Each row has a class, written as a number after it.
[-162  329 -119 -304  262  -22   14  463   75  -95   12  378 -169  119
 -142  149  -54  123 -227  250    3 -159  -63 -411 -126 -166   17   -4
 -193  191 -194  211  -61  273  101  143   29 -246 -185   94  -85  224] -> 6
[ 119 -238  -87   -2   93  220    0  137 -114  280  -30 -306 -191  223
  -94    1 -129    6 -228  -31 -312  130  -11  -72   61  109  -76  123
  -31   11 -243   43  -68  339 -133 -225  -49   34  408  183  -60  206] -> 5
[ 275 -122 -114 -125  183  296  -64 -164   20  204 -188   81 -108  324
  -92  253 -302 -225 -234   10 -108   29 -144  -16  223  -82  117  250
  148  168  -89  -14 -229  329  376 -527 -230   70  484   40 -144  220] -> 8
[  91 -226 -177  -51   20 -150  -38   77  -21 -173   19  114  220  -30
   89   73  173  163  152  -35  180  -46   75   59 -264   68 -215 -125
 -114 -276  130  -51 -166   95  -61    1  207  -28   61 -104  -83  -94] -> 3
[  22 -276 -137   53 -134 -116 -156  181  -26 -190   47  348  203  -54
   33  189  155  100  135  -66  293  149  -18    7 -107  -26 -179  -54
  -17  -59  221  188 -187   54  -90 -324  235   47   41  -84   13   43] -> 10
[  78 -259  -33   32  -75  232 -129  -38 -191  259   51 -307 -231  214
  -99  -28  -54  -96 -208  -55 -347   75   24   32  108   35  -18  246
  -18  -40 -132   94  -49  229  -13 -200   11  151  247  154   78  157] -> 9
[  47  113  108  107  -59  168  205 -271  457    1   -9   72  103   63
 -277   24  -60 -193 -132 -133   17    2 -325   26   64  -77   41   11
   83  112   -4 -243  -96   23  114 -259  -88  -96  198  120  -78    2] -> 11
[ -26   80  -40   32   33  189  -80 -338  110  290 -258  135 -197   -2
  -20  214 -172 -313   -2  -64  137  -97  -48 -213  231  195   83  179
  233  204   49   22 -135  187  175 -547 -307  -36  118   23  160   92] -> 0
[ -69 -440   57  211 -187  409 -263  297    0  164  -43 -674 -199  136
 -238  -90  149  134 -139  -98 -510  -49  352  143  381  418  -32  246
 -433 -190 -109    4   21   45 -565 -251  -39  -38  652   31  412  100] -> 6
[-105  345 -129 -198  366 -119  103  401  126  -81  -21  457  -95  124
  -50  114 -117   76 -185  257   62 -104 -107 -319 -197 -143  -27   34
 -188  155 -199  109  -67  204  247   50 -125 -180 -196   33 -170  169] -> 6
[ -25  148 -165 -433  272 -185 -252  113 -319  133 -213  120   74  392
   38   75   88  -17  -70   52  214  201  108  203 -418 -168  -87  -72
  309 -470   23  -48   73   77  142  257  249 -169 -371   64 -387  255] -> 5
[ 112 -243  -75  167  -77 -198 -215  267    0 -259  458   61   16 -242
  194   39  187  148   47  142  272    5 -112 -387 -262  309 -129 -215
 -396  320  -23 -358 -179  128 -260 -319  316  -80  164 -213 -112 -363] -> 10
[ 189   89  -31  142 -207  116  253  -67   34 -108  224    3   79  -98
 -277   70   41  -78  -27  -65   17  217 -150 -179  149    4  -18  -30
  212   39 -116  -45  -42    6  -12  -94   45  -73  272   29  -38   47] -> 9
[ 110 -230 -169  -25  122  257  -75   90 -243  170    7 -243 -251  119
  -87   51 -134  -79 -248   59 -324   75    7 -131  139   -1  -24  101
   74  124 -164   76 -113  319  -36  -67  -48  110  497  115  -29  125] -> 12
[  56 -176   24   92  143  192  138 -155  -80  526  -72 -380 -153  298
 -317 -130 -109  118  -81  -23 -507   35   22 -140   73   96 -142   59
 -188  -28 -107 -199 -171  237 -122 -264 -241  228  297   65   -6  -38] -> 9
[ 208 -140  -65  -56  199  210  295   20   44 -218   98  242   -3  -52
    8  169 -344  -58 -228  110 -148  368 -238 -125  -21  -86  -41   96
  379   30 -431  108   13  273  275 -290 -182 -180  312  110  -64  155] -> 3
[  91  -42 -196  154   57 -259   66  161    9  -25   13  261  171  -93
  -41  181   90  137  148  -79  361  160  -62 -177 -248   70 -252  -57
  -99  -73  212   48 -258   32  -25 -279    4   74  -41 -120 -145  -21] -> 2
[-252   73 -119 -284  218  236 -197   78  262  184 -420  298   66  325
 -257  432  137   53   74  227  141 -174  100  174  199 -137  102   97
  112   97  172  -34 -287  235   82  184 -215  -50  279  102   -7  291] -> 8
[ 172  167 -127 -579  491 -236  -95   89 -178  341 -138   59   91  507
   75  -84  -69 -118  -84   88    7   67  -48  207 -576 -117 -110  -31
   20 -533 -114 -181  127  134  339  248  -70  -73 -234   18 -471  174] -> 6
[  39  113 -114 -514  343  -70 -223   29 -186  286 -321  127   22  439
   78   87   29 -104  -25  125  183  163    5  276 -344 -146   36   35
  376 -300 -103  -74   74  117  261  155  158 -215 -219  128 -369  295] -> 7
[-342   80   27   11  107  141   51  377  282  -89 -105  305 -136   69
  -92   68   12  176 -331   26  -52 -360  -17 -324  109   52   70   87
 -336  230    6  181 -120  194  -40 -127  152 -322  -96  139  219  212] -> 9
[-115   73  -13  -89   35   52    8  287   85  123  187   85 -122  147
 -384   29   90  313 -113  201  -70  -44  -19 -334 -157 -117 -174  -44
 -299   74  -79  -54  -92   87  -66   -3 -121 -186 -157   51  -24  119] -> 0
[ 262  473 -284 -744  414  -78 -217   27  -83  407 -492  179 -148  824
   19  159  137 -232 -168  -57  293  223 -136  299 -371  -57   86   35
  523 -552 -267  -92  172  143  408  215   24 -472 -285  -63 -455  386] -> 2
[ 313   29  -35  222   13  107  272   87  149  106  326 -105  139  121
 -545 -147  121 -105   -8  -92  -35   70 -276 -224   29  -64 -229 -124
    1 -172   28 -343 -104   22  132  -84   83  -72  319 -123 -264  -88] -> 7
[ -90 -441  -19 -101  -78  177  -76 -183 -333  259  144 -524 -291 -247
 -240   16  -73  -52 -299  167 -450   67  -11 -144  192  -19 -165  170
  -38  266 -188  -46  -80  139 -434 -429  -61  210  497  337  -33   67] -> 0
[-211 -480   84   22 -131  -75  -58   54 -175 -235  213  154   88 -317
  -59  240  100   61  169   99  187   37  199 -143   18  -74 -250 -132
  -74  119  240   75 -354  -82 -119 -420  310  119   82  -98  201 -241] -> 2
[ 181  -89 -174 -164   82  213    3  147  -87  251 -111 -310 -189  296
  -56   62  -95   17 -227 -122 -242  -77  -81   23   67  116   54  139
  -55 -113 -173  128  -79  322  -30  -73  -17   18  323  151  -82  217] -> 8
[-210  169  -18  -60  102  -10   16  311  300  105 -248  338   -5  267
  -16   77  -63  259 -182   69   45  -94 -107 -135  -90  -41   66  122
 -228  -10  -26  252  -19  203  -39   16  -83 -241 -259  273  -16  475] -> 5
[-510  -55 -248  -34  -56  147 -328 -131 -299  -36  -14 -393 -254  -61
 -570  113   67  202 -360  226   63 -135  567 -380  239  -53   -7   15
   13 -144  177   27 -300   83 -273  309  495  -17 -210  153   14   98] -> 5
[  10 -266  -91  -34  121  146  -79  -82 -291  230  -41  -66 -104   31
  109  214 -134 -100 -108  -73 -189  155    9  104  154  -84  -69  126
  212  -47  -75  244  -92  272  145 -345   89  161   41  210   -1  158] -> 0
[ 120 -215   98   26  203  254   57 -104  -16  460  -75 -228 -154  328
   33 -165 -199  -86 -253  -34 -531    7  -96   97  -13   57  -26  205
 -170   33 -196  -60   29  246  158 -337 -180  102  296  251   -7  133] -> 6
[-166  107 -136  -11  130  -87 -160  432  -50  -29  204  308 -111  308
  174   24 -109  133 -283  214  134  -78   -5 -369 -234  -78   29   96
 -353  -76  -25  188 -132  281  355   31  241  -62 -477   14  -21  234] -> 12
[ -79  319 -186 -145  215 -101  164  462   -8  -77   -5  318 -103   70
 -206  234  -20  186  -28  169   73   -1  -53 -370  -53 -147 -111  -41
  -84   48 -122  249 -167  184   71   87  -59 -140 -188   31 -111  157] -> 6
[   1 -363  -98  227 -165 -194 -142   38  -33  -45  100   60  185  -73
 -157   98  153  109  176 -115  313   18  138 -207 -212   51 -367 -172
 -201 -183  418   -8 -310  -65 -187 -364  272   97 -141 -156   94 -152] -> 0
[ 249 -275 -272  -93  -83 -215   78   42  -36   82  130 -156  157   56
   36  199   20  160  198  -23  202   28  -71 -205 -158  206 -352  -96
 -197 -377   71  -21 -206  115   25 -280   41   54   52 -175 -122 -164] -> 7
[ 315 -127 -208 -219  273  247  123   79 -134  387  -19  -72 -202  295
  -55  -66 -283 -123 -182  -28 -444  199 -241   67 -241   38 -145  219
  157 -308 -531   76   53  440  369 -320 -148   -3  363  108 -301  170] -> 3
[ 106 -205 -167  -17   59 -179  -13   98   22   67   75  185  172   85
   87   90   33   74  113   13  220   27  -72 -108 -243   35 -320 -124
 -102 -112  209  -63 -151  201   64 -176  -49   90   41 -141 -133  -15] -> 3
[ 268 -166 -246  -40  103 -240   49  274 -194  -56  296  246  174  -95
  -95  249   45   -8  165   62  253  182 -148 -208 -291  -76 -425 -154
  -38  -71   85  -74 -279   80  195 -330  101  121  140 -216 -308 -177] -> 6
[  31  158    6 -568  425 -325   48   -5 -426   80   52  330  -48  148
  448  177 -171  -15  -37  283   24  310 -109  -15 -319 -230   29 -130
  259    3 -304  119  226   80  398  -40   42 -118 -332  110 -454  123] -> 3
[ -58  148 -131 -510  321 -105 -253  -14 -120  244 -375  104   44  494
  132   91  -24 -117 -163  141  228   56  110  197 -321  -69   76   68
  300 -281  -22   -3   66   43  187  194  154 -249 -254  179 -281  327] -> 1
[ 135   15 -199 -220   62 -147 -155 -346   62  260 -374 -129  109  351
  -62  251  -64 -292  148  156  477  122 -122  284 -191 -272  -63   99
  433 -421  285  -14 -135  103  317  287 -339  175 -137   60 -260  213] -> 4
[ 130  198 -185 -590  319 -171 -115   84 -214  274  -47  149  -13  457
   19   43  -24 -185 -111   81   69  162  -72  195 -412 -201 -106   54
  240 -371 -151  -44  131  113  381  131    9 -125 -205  -15 -457  236] -> 10
[-115  140   -5 -445  171  -71 -331 -200 -346  274 -306   48   54  389
  215   -6  286  -81   -5  -27   87  -39   86  416 -261 -168  165  -22
  212 -400  159 -158   15  -77  192  297  356  -97 -356  189 -227  207] -> 12
[ 189   64  -35  156 -164  128  253 -105   67  -58  155  -70  101  -65
 -217  -26  -64  -89   15  -69  -41  153 -159 -181  108   27    2    7
  202 -131 -116    7   -3   37   -7  -55   23  -27  237   45   -8   -5] -> 4
[  63 -272   99  174 -210  234   64 -134  169 -220  151   52  152  -62
 -254  118  -64  -86  -69   26  -83  241  -82 -121  172  -95  -58  -18
  216  121 -118   -9  -92   65 -153 -288  116  -42  380   92  145   39] -> 9
[ 172 -133 -184 -193  216  131   26   64  -96  418   26 -219 -234  347
  103   21 -222   -5 -222  -51 -295 -100 -166   -1 -115  106  -89  233
 -125 -213 -252   97  -94  422  297 -194 -116   42  128  202 -202  193] -> 3
[ 286 -203 -207   49    0 -207  181  136 -125  -48  186  280  143 -124
    4  257   23   95  245  -26  325  142 -110 -192 -282   14 -303  -91
  -23  -75  202   49 -317  114  233 -276  -61   84   92 -145 -141 -122] -> 4
[ 122 -358  -56  101 -160  -57 -181   57 -209  -11   34  145  179  -64
   48  156  186   68  360  -11  166  164  102   78 -210  -31 -183  -52
  -50 -141  168   -3 -293  -75   19 -306  215  164   31  -54   39  -94] -> 0
[ 113  -92  -94  190  -91 -181 -110  155  -13  -14  168  185  114  -70
   29  222   97  113  193  -14  303  134   50 -261  -58  180 -193  -88
 -117  176  242   -1 -185  -32  -93 -290   42   51   26 -135   28  -91] -> 1
[ -88  570 -102  244  139   25  -93  275   83  -74  -49  361 -100  192
  -39  186   87  -16  -83  -43  295 -142   54 -296  199  202  391   48
   96  296   -6  154 -141   24    3  172  363 -234 -128   82   80  162] -> 0
[  68 -107   -5   29    6  198   24  -13 -139  405  -64 -376 -222  181
 -151 -101  -63  -68 -103 -147 -358   34  -21  -70   62   59  -50  119
 -121  -79 -104   58  -72  107  -62 -266 -120  128  279  145    6  153] -> 12
[   6  453 -105 -296  268  101  163  251  291   -6  273    8 -163  491
 -252  -61 -203  -55 -639  -70 -260 -168 -299 -337  -73 -130  -27   54
 -264  -74 -482 -152   81   66  291  -55  -81 -277  -83   14 -278  196] -> 11
[ 320 -130 -163  283    6 -351  344   83  182 -117  427  274  289 -116
    6   92 -105  100  239  -87  280   52 -229 -411 -273  182 -411 -219
 -372   60  121 -189 -354  179   55 -528 -269  200  221 -303 -244 -288] -> 10
[ -14 -322 -231   90    0 -130  -46  122 -137 -160  -19  356  116 -144
  129  238   20  -20  117   47  424   82   76   66 -245    3 -203    2
  158  -42  260  127 -326   94  183 -188  170  142   24    8  -74   27] -> 8
[ 200   -5 -196  -87  372  144  116  230 -216  157  -28 -213 -113  123
 -145   71 -137   27 -227 -192 -341  219  -56 -212  135   59  -80  127
  128  -16 -416  220  -39  332 -260 -309   22   61  377   -9  -45  101] -> 2
[ 122 -131  -77 -147  131  190   35  297  -80   44  -69  -16 -209   47
 -119  126 -228  -44 -134  137 -286   69    4 -158  178  -19   27  148
   37  236 -335  244  -69  270 -214 -243 -151   90  608   73  112  193] -> 11
[ 172  186   35   33  328   97  162  225  230  -92   33  144  130  311
  -58  -26  -71 -114 -191 -158  -21  116 -292   82  -78  -36   94   -3
  143  -90 -342 -144  -18   90  223 -127  283 -242   51   56 -205   66] -> 7
[ -67 -326 -272  220 -203 -161 -235  -35 -294 -122   31   82   14 -111
   34  283   42  149   24   57  371  263  157 -310  -85    0 -270  -22
  190 -112  324  239 -275    0 -114 -203  311  118 -278  -39   80    5] -> 2
[ 204  -46   14  127 -183  209  197 -129  143 -120  105  -20   64  -14
 -366   81    4 -228  -67  -51  -33  145 -164  -45  149  -64  -45  -17
  232  -37  -77  -49  -78  -32   28 -158  -31  -76  451   18   31   56] -> 6
[-239  271  -77  -39  173  -26 -123  345  233  -36 -258  437  -96  207
 -154  107  164  134 -158   47  159 -172    3 -139 -130  -73   13  113
 -140  -65   72  199  -47  124   22   17    9 -325 -348   16   73  303] -> 1
[ 170  260 -216 -764  417 -236 -200 -178 -292  130  -69  373 -156  542
  197  172  -15 -317 -247  101  160  -99  -31  152 -496 -216    7  -39
  290 -141  -58  -23  159  209  527  254 -193 -209  -50 -104 -434  193] -> 12
[ 622  107 -320 -167  -34  -80  401 -215 -293   98  141 -429   55 -242
   87  365 -166  -84   26  -87 -113  503 -318 -278  217   45   11   22
  295  150 -511  146 -130  150 -177 -195  -10  387  556  236 -214  149] -> 7
[   4  384  -53 -569  401 -142   14   14 -227  198 -438  564   52  207
  365   34 -122  -69  172  233   99  291 -105  348 -535 -266  199  -39
  522 -189 -272   91  190  110  464  420  -93  -88 -351  266 -424  378] -> 3
[-162  209 -126 -161  301  -44  323  277  -28  -58 -358  583  -78   -1
   -5  537 -129  116   66   98   99  311 -157 -114  145 -432   33 -173
  402  451 -159  409 -312  111  247  100  -59   20 -187  218 -155  284] -> 9
[  76 -137  -38  -36  171  255  -40   45 -229  346  -17 -278 -325  242
   30 -132 -167 -128 -209   13 -423  -33   47   10  -14  156   86  218
  -74 -150 -286  -14  -41  249  265  -78  114   79  186  168   -5   42] -> 5
[ 202  421 -136  211  -26  206  444 -192 -131   84  205   73  -91  -12
 -381  152  278 -124   76 -224   28  154 -103 -212  287   70   47  -21
  435  130  -20 -138 -165   56  295   68   28 -135  219  -22  -85  -46] -> 7
[-226  139  -90 -199   98   69  -84  346   76 -176   57  299 -240   56
 -197  214   62  102 -294  208   47 -204  -20 -497   97 -108  -26  -40
 -108  231  -54  124  -80  169  -65  -28   46 -373  -16  -49  102  168] -> 12
[ 109 -119  -43   76   21 -229   65  -94  -54   11  124   70  174  -63
 -154  264   32   -3  120   38  111  272 -102  -98   26   11 -216  -83
   57  211   90 -151 -205  -47 -215 -389  -48  199  311  -50 -181 -144] -> 9
[ 154   39  141   58 -176  170  132 -272  157  124  229 -284  -18  -74
 -338 -175  -65 -344 -314  -19 -299  190 -332   53  258  -75   71  182
   91   18 -131 -249  261   27  -10 -229  -40  -41  371  106 -167   70] -> 4
[ 316  174 -135  125  117  120  417 -102  119   18   67  110  120  137
  -89   96  -32  -35  -20 -159   44  104 -287 -182   49  101  -32  -48
  246 -102 -198  -31  -67  183  199 -228 -133 -239  340  -23 -167   17] -> 12
[ 214  -86 -160  -84  257  110 -268  100  -94  226 -227  269  -64  620
  188 -166 -329 -411  151  295  211   65  198  185 -166    8  130  257
  549 -525 -152   47  -41  261  529  381 -141  -42   22  -14  -99  375] -> 3
[ 186  211 -242 -537  446 -267  -91  518 -211  130 -160  231  122  509
  245  115  -51   39 -100   -1  217  148  -96  192 -657  -61  -29   54
  119 -569 -165  112   43   35  316  308  192 -231 -309  154 -424  363] -> 4
[ -20  266 -176 -524  218 -117 -198  -21 -291  265 -349  -30   30  435
   30  166   73  -24   32  -42  217   72  139  190 -281  -65   33  -62
  350 -522   52   48   24   11  116  273  167 -248 -306   80 -301  266] -> 12
[ 212  -18 -154   11   78  191  102  -56 -237  317   33 -411 -198  173
  -95  -27 -142  -27 -132  -85 -330   93  -61 -132  139  136   27  138
    1 -103 -236  -29  -84  207   69 -153 -105  137  326  107 -158   21] -> 4
[-377  124  -33 -266   59   -5 -211  424   58 -283  -68  325 -160  -30
 -429   78  279   47 -215  190   55  -24  205 -184   74 -104   47   40
 -105  144  -30  188    7   -4 -363   82  183 -302   41   -1  103  208] -> 1
[ 162 -290  -40   -2  156  157   43  103  -60  236   23 -380 -116  420
 -115 -118 -115  111 -289 -117 -448  -15   45  -48   -6  136  -86  139
 -338 -252 -212   37  -63  317 -127 -233  -44   63  339   63   38  113] -> 5
[ 105  321 -168 -587  294 -229 -114  229  -76  302 -224   81   76  502
  -32   38   60  -44  -87  -96  180  -14  -88  247 -468  -80  -39  -28
   38 -513   41 -103   96   16  255  253   87 -229 -296  -21 -465  236] -> 4
[ -19 -291  -95  198  -19  232 -204   30 -109  327   91 -292 -184  268
   35  -37   44  -21 -203  -22 -344  -54   13 -104   79  219 -135  169
 -176 -306 -139   77   18  285  -25 -309  140   19  160  133   97  116] -> 6
[ 292 -177  -94  236   -3   13  205 -172   96    7  173  144  191  -56
 -313   88   17 -154   17   17   90  173 -210  -94 -155 -174 -351   -6
  154 -332  136 -223 -185  125  255 -322 -118  -44  235  -93 -172   35] -> 12
[ -95  220 -103  -27    0    6  215  899   28 -372  173  530   39  -80
 -139  184  233  351  332   60   91 -125  -26   -2    8 -135 -118   -6
 -156   23  -53  305 -251  143  -12  233  -37 -167   25   46    3   66] -> 11
[ 243  -74 -250  -82  132 -227   77  216  -41   20   66  360  155   80
   33  253   44   88  132   -7  276   76 -130  -99 -347   -7 -246  -86
  -56 -153  117   42 -228  109  195 -189   52   33   79 -100 -204    1] -> 11
[-286  165  -34 -209   58  -71 -327  -75  -79   62 -484   82  120  343
  144   38   30  -74 -110   41  361  -82  332  390 -245  -39  203   -3
  248 -378  322  104   33 -193  177  440  479 -182 -480  255  -45  314] -> 6
[-228  173  -79 -145   56  -19    5  478  123  -50   50  308 -152  143
 -185  103  -15  184 -252  186  -39  -95    5 -351  -65 -145  -62   43
 -262  136  -45  195  -85  195  -95   57   55 -146 -152  126   57  314] -> 11
[  97 -108    5  109   40  146   -3 -131   18  337   18 -251 -115  159
 -174 -174  -84 -132 -134  -67 -264   48 -163  -21   57   -6 -113  179
  -48   -5  -70  -73   37  133   25 -286 -265  222  224   95  -51  117] -> 7
[ -19 -233   45  254 -314  316  270  -68   30  -94  173  190   26 -363
 -264  130  122 -187   86  -60  -24  223 -204 -130  448 -144  -88  -36
  333  262  105   33 -170   34  103 -248  -11   41  384  125  114  103] -> 7
[ 227 -112  -62  128 -142 -296  -51   71   90 -156  206  418  313 -196
   50  180   23 -153  186  -78  441  186 -258  -91 -221  -48 -231 -135
    8  203  242  -78 -162 -102   65 -436  194  184  113 -182 -173 -123] -> 5
[  30 -307  -16  -75   -4  143   15  107 -181  422 -148 -229 -232  195
 -142  -41  -50   -3  -86 -153 -389  196   18  127  -65  -36 -174  121
  -18 -208  -83  197  -73  142  -76 -223  -48  162  151  188   37  318] -> 3
[-160  219  -77   -3   20  -75 -163  398   43  -65  -51  163  -51  155
 -166    7  130  248  -59  107   82 -130   37 -258 -174 -121  -62   32
 -269 -262   67  227   -5   36  -79   81  149 -220 -356    6   22  218] -> 12
[ 240 -346 -110   64    1 -161  121  -41  -45   69   47  260  188  -99
   28  131   50   32  323  -67  313   80  -89  -50 -286   48 -356 -110
  -33 -223  275  -92 -279  116  304 -465  -29   90   -8 -239  -60 -183] -> 7
[ 114  116 -202 -689  285 -117 -140 -105 -382  167 -127  142  -15  465
   -6  227   57 -178  -30  134  140  120  141  198 -376 -356 -169  -36
  452 -592  -59   22    5   65  438  229  111 -135 -251   77 -313  252] -> 11
[  83  137  -47   92  -60  193   62 -164  143  -75   42  141   73  129
 -201   95  175 -209  -82 -128  109   -8 -132   15  115   42   58   31
  269  -81   47  -84  -37  -13  215  -49   69 -242  219   43  -57   30] -> 1
[ 211 -263 -117 -194  178   78   54 -241 -286  185  -46  -84 -164   46
  -12   68 -188 -154 -140   49 -323  216 -122   67  -68 -263  -76  169
  145   23 -133  191  -48  324  215 -130 -290  325  267   93 -130   75] -> 2
[ 187  -42 -161  -25  203  145  -52  140 -152  453 -156 -293 -121  265
   40  -35  -82  -38 -118 -147 -284  111 -110   81   44   98  -65  213
   35 -207 -152   60   44  232   22 -183  -91   34  193   95 -133  211] -> 12
[  40  -77   35  115 -255  162  125 -196  222  -92  230  -83   78  -58
 -466   27  -21 -254 -154  -52  -40   97 -119 -182  168  -31 -156   35
  170  -26   -2 -163  -44  -11  -89 -227    7  -68  311  -31   65    5] -> 9
